Below is a small trained network, with its code and all its weights. Each question gives an input and a target symbol and asks what happens when units are switched off, that is, made to give their printed mean instead of their output.

import numpy as np


def w(rows, s, z=0):
    codes = np.array(rows[::2]) - 128.0
    scale = np.full(codes.shape[1], s)
    scale[-1] = z or s
    return codes * scale


def norm(h):
    return h / np.sqrt((h * h).mean(-1, keepdims=True) + 1e-5)


def f(y):
    return y / 2 * (1 + np.tanh(0.7978845608 * (y + 0.044715 * y**3)))


def softmax(a):
    e = np.exp(a - a.max(-1, keepdims=True))
    return e / e.sum(-1, keepdims=True)


def log_softmax(a):
    a = a - a.max(-1, keepdims=True)
    return a - np.log(np.exp(a).sum(-1, keepdims=True))


def net(x, mask):
    ids = ['αβγδεζηθλμξπτφψω'.index(c) for c in x.split()]
    T = len(ids)
    res = E[ids] + P[:T]
    u = 0
    for l in range(3):
        q, k, v = (norm(res) @ M[l].T for M in (Q, K, V))
        z = softmax(np.where(np.tri(T) > 0, q @ k.T / 3**0.5, -1e9)) @ v
        res = res + np.where(mask[u], z, O[l][:, -1]) @ O[l][:, :-1]
        u += 1
        y = f(norm(res) @ A[l][:, :-1].T + A[l][:, -1])
        res = res + np.where(mask[u : u + 8], y, B[l][:, -1]) @ B[l][:, :-1]
        u += 8
    return log_softmax(norm(res)[-1] @ U[:, :-1].T + U[:, -1])


Q, K, V, O, A, B = {}, {}, {}, {}, {}, {}
E = w([
[107,97,89,164,129],'α',
[104,97,87,169,130],'β',
[129,169,156,158,67],'γ',
[107,143,103,140,150],'δ',
[147,207,106,160,107],'ε',
[118,95,150,167,73],'ζ',
[65,108,143,134,188],'η',
[159,125,137,249,140],'θ',
[188,182,115,240,66],'λ',
[149,141,170,86,194],'μ',
[160,163,137,89,171],'ξ',
[146,116,200,76,168],'π',
[142,196,114,84,187],'τ',
[109,166,60,76,60],'φ',
[221,202,220,114,66],'ψ',
[78,72,132,83,60],'ω',
],0.016)
P = w([
[214,65,45,200,154],'0',
[57,152,102,254,161],'1',
[147,102,98,204,170],'2',
[43,181,128,218,159],'3',
[126,115,115,175,169],'4',
[51,190,138,176,154],'5',
[118,117,122,143,165],'6',
[68,189,142,138,138],'7',
[120,119,125,105,167],'8',
[86,193,143,98,126],'9',
[133,128,124,54,136],'10',
[102,182,142,79,122],'11',
],0.0076)
Q[0] = w([
[101,133,154,148,148],'L0H0',
[29,198,172,192,109],'L0H0',
[236,1,95,114,207],'L0H0',
],0.01)
K[0] = w([
[90,142,154,109,135],'L0H0',
[52,193,189,42,80],'L0H0',
[176,80,71,254,133],'L0H0',
],0.0082)
V[0] = w([
[254,98,95,65,145],'L0H0',
[184,141,131,253,160],'L0H0',
[216,93,72,79,150],'L0H0',
],0.0043)
O[0] = w([
[58,167,167,202,87,4],'L0H0',
[211,97,117,22,104,169],'L0H0',
[38,147,183,113,253,36],'L0H0',
],0.0046,0.003)
A[0] = w([
[86,160,144,227,159,27],'L0N0',
[98,82,53,61,98,46],'L0N1',
[169,143,46,80,146,6],'L0N2',
[96,10,140,73,126,142],'L0N3',
[173,228,104,200,42,154],'L0N4',
[174,63,65,127,45,163],'L0N5',
[120,98,185,2,230,210],'L0N6',
[152,77,46,91,206,95],'L0N7',
],0.0076,0.0024)
B[0] = w([
[105,184,202,82,154,143],'L0N0',
[69,145,74,180,55,145],'L0N1',
[112,224,78,137,160,139],'L0N2',
[96,2,135,95,81,139],'L0N3',
[91,54,134,102,180,255],'L0N4',
[51,88,196,143,184,177],'L0N5',
[162,208,127,35,157,179],'L0N6',
[190,144,45,206,238,160],'L0N7',
],0.0059,0.0078)
Q[1] = w([
[2,132,123,81,80],'L1H0',
[102,160,176,114,154],'L1H0',
[129,123,200,121,207],'L1H0',
],0.0093)
K[1] = w([
[100,216,152,68,112],'L1H0',
[97,111,135,1,19],'L1H0',
[157,217,51,116,100],'L1H0',
],0.0079)
V[1] = w([
[16,97,152,114,177],'L1H0',
[210,24,38,17,75],'L1H0',
[201,175,182,252,34],'L1H0',
],0.0039)
O[1] = w([
[198,145,80,73,165,244],'L1H0',
[42,176,253,114,94,29],'L1H0',
[189,115,164,220,49,3],'L1H0',
],0.0058,0.0023)
A[1] = w([
[180,148,85,104,206,77],'L1N0',
[254,186,198,102,121,120],'L1N1',
[43,210,96,189,83,252],'L1N2',
[63,101,129,112,111,174],'L1N3',
[162,71,215,105,154,56],'L1N4',
[198,78,227,137,58,79],'L1N5',
[112,185,141,96,127,143],'L1N6',
[172,93,221,82,138,105],'L1N7',
],0.0097,0.0035)
B[1] = w([
[182,82,130,138,86,244],'L1N0',
[34,105,247,208,124,170],'L1N1',
[110,129,203,89,215,254],'L1N2',
[188,158,134,143,186,227],'L1N3',
[102,150,64,131,199,184],'L1N4',
[138,138,156,211,204,160],'L1N5',
[135,55,109,212,89,174],'L1N6',
[91,97,41,145,254,190],'L1N7',
],0.0073,0.0043)
Q[2] = w([
[138,91,73,182,6],'L2H0',
[136,62,65,180,91],'L2H0',
[58,208,140,147,152],'L2H0',
],0.013)
K[2] = w([
[104,74,111,246,169],'L2H0',
[164,101,143,237,206],'L2H0',
[151,85,177,61,68],'L2H0',
],0.011)
V[2] = w([
[219,65,142,74,93],'L2H0',
[214,253,126,149,162],'L2H0',
[182,42,240,84,208],'L2H0',
],0.0063)
O[2] = w([
[194,111,128,65,31,45],'L2H0',
[251,253,118,176,171,179],'L2H0',
[228,36,195,111,207,252],'L2H0',
],0.0065,0.0039)
A[2] = w([
[171,75,184,116,167,181],'L2N0',
[111,91,91,159,224,138],'L2N1',
[219,146,127,223,114,205],'L2N2',
[234,83,153,164,10,200],'L2N3',
[5,231,254,166,128,155],'L2N4',
[92,169,63,111,93,117],'L2N5',
[152,27,61,144,76,115],'L2N6',
[113,103,172,203,136,3],'L2N7',
],0.0086,0.0028)
B[2] = w([
[129,133,138,130,43,197],'L2N0',
[156,145,109,84,93,254],'L2N1',
[51,137,142,135,67,165],'L2N2',
[172,160,134,54,78,127],'L2N3',
[74,165,78,51,129,161],'L2N4',
[173,99,174,150,177,124],'L2N5',
[42,173,121,123,139,135],'L2N6',
[163,121,131,248,120,128],'L2N7',
],0.011,0.0098)
U = w([
[91,107,70,142,104,102],'α',
[80,101,51,155,105,126],'β',
[151,84,84,158,215,132],'γ',
[171,175,30,156,103,85],'δ',
[130,151,87,89,32,129],'ε',
[124,64,125,159,132,159],'ζ',
[181,77,63,50,79,31],'η',
[134,124,123,167,95,222],'θ',
[118,142,130,166,86,254],'λ',
[188,128,204,107,144,127],'μ',
[162,185,171,127,103,133],'ξ',
[116,82,221,85,175,92],'π',
[154,254,149,142,145,70],'τ',
[35,208,104,71,165,127],'φ',
[74,151,194,166,171,233],'ψ',
[30,51,165,76,96,131],'ω',
],0.012,0.0049)

Each question gives the input, a string of symbols that net reads in full, and the target symbol t.
The units are the heads (3 rows each of Q, K, V and O) and the neurons (one row each of A and B). Each row of codes is followed by its name. A weight is (code - 128) times the scale printed after its matrix; where a second scale follows, it is the last column's (O, A, B and U).
mask holds one flag per unit, layer by layer, with each layer's heads first. A switched-off unit (its flag False) gives its mean, the last column of its rows in O or B, instead of its output. The means were averaged over made-up inputs and are rounded, as every weight is.
A unit's drop is (log p(t) with every unit on - log p(t) with that unit switched off) / (log p(t) with every unit on - log p(t) with every unit switched off).
The circuit of an input: a set's keep is (log p(t) with only the set's units on - log p(t) with every unit switched off) / (log p(t) with every unit on - log p(t) with every unit switched off). Starting from the 12 units with the biggest drops (on a tie, the unit counted first), units are removed one at a time, each time the one whose removal leaves the highest keep (on an exact tie, the one counted first), for as long as the keep stays at least 0.8.
units of the circuit, in order: the units of the circuit, biggest drop first
unit that matters most: the unit with the biggest drop
k most important neurons: the k neurons with the biggest drops, biggest first
top k neurons in layer l: the k neurons of layer l with the biggest drops, biggest first
input γ φ μ η ζ φ γ, target φ: unit that matters most => L1N1
input δ ω ω π β γ φ γ β π γ γ, target π: units of the circuit, in order => (L0N6 L1N2)
input η δ γ ξ ω γ ω η, target ω: top 2 neurons in layer 1 => (L1N1 L1N6)
input ε λ η γ, target η: units of the circuit, in order => (L0N4 L0H0)
input φ φ β τ γ η γ δ γ γ ω δ, target ω: top 4 neurons in layer 0 => (L0N4 L0N1 L0N2 L0N7)
input γ φ γ λ, target φ: units of the circuit, in order => (L2N4 L2H0 L1N2)
input γ γ γ ω γ λ, target ω: top 4 neurons in layer 0 => (L0N0 L0N7 L0N4 L0N3)
input γ ψ γ α μ φ δ π, target φ: 3 most important neurons => (L1N7 L1N1 L0N7)
input η ω γ θ, target ω: 2 most important neurons => (L0N0 L0N7)
input π δ γ η φ β, target φ: units of the circuit, in order => (L1N2 L2H0 L0N4)
input φ ζ γ γ γ τ φ β ε, target ε: units of the circuit, in order => (L1N0 L1N7 L2N2)
input β δ δ γ η β, target η: 2 most important neurons => (L1N6 L1N2)
input τ η η φ θ φ φ, target φ: units of the circuit, in order => (L1N2 L0H0 L0N1)
input φ β γ η τ, target τ: 3 most important neurons => (L0N6 L0N4 L1N1)
input γ β γ δ γ γ ω ε, target ω: units of the circuit, in order => (L2H0)
input δ φ ψ η μ φ φ μ, target φ: 4 most important neurons => (L1N1 L1N7 L2N4 L1N6)
input γ δ β λ β η λ γ π ω ζ μ, target ω: 2 most important neurons => (L1N1 L1N7)
input γ γ γ φ γ η φ α, target φ: 2 most important neurons => (L0N0 L1N6)
input μ γ φ γ β, target β: 4 most important neurons => (L2N6 L0N6 L1N2 L0N7)
input π γ γ δ δ η π γ, target π: top neuron in layer 1 => (L1N2)
input φ γ γ γ, target γ: 2 most important neurons => (L0N1 L0N4)
input γ ω π β, target ω: 2 most important neurons => (L1N7 L1N1)
input θ β η η θ γ β μ φ μ γ ζ, target μ: 2 most important neurons => (L0N6 L0N5)
input γ π φ, target φ: top 2 neurons in layer 1 => (L1N7 L1N2)
input μ γ τ φ φ γ φ τ η ε φ μ, target φ: 4 most important neurons => (L1N1 L1N7 L2N4 L0N4)
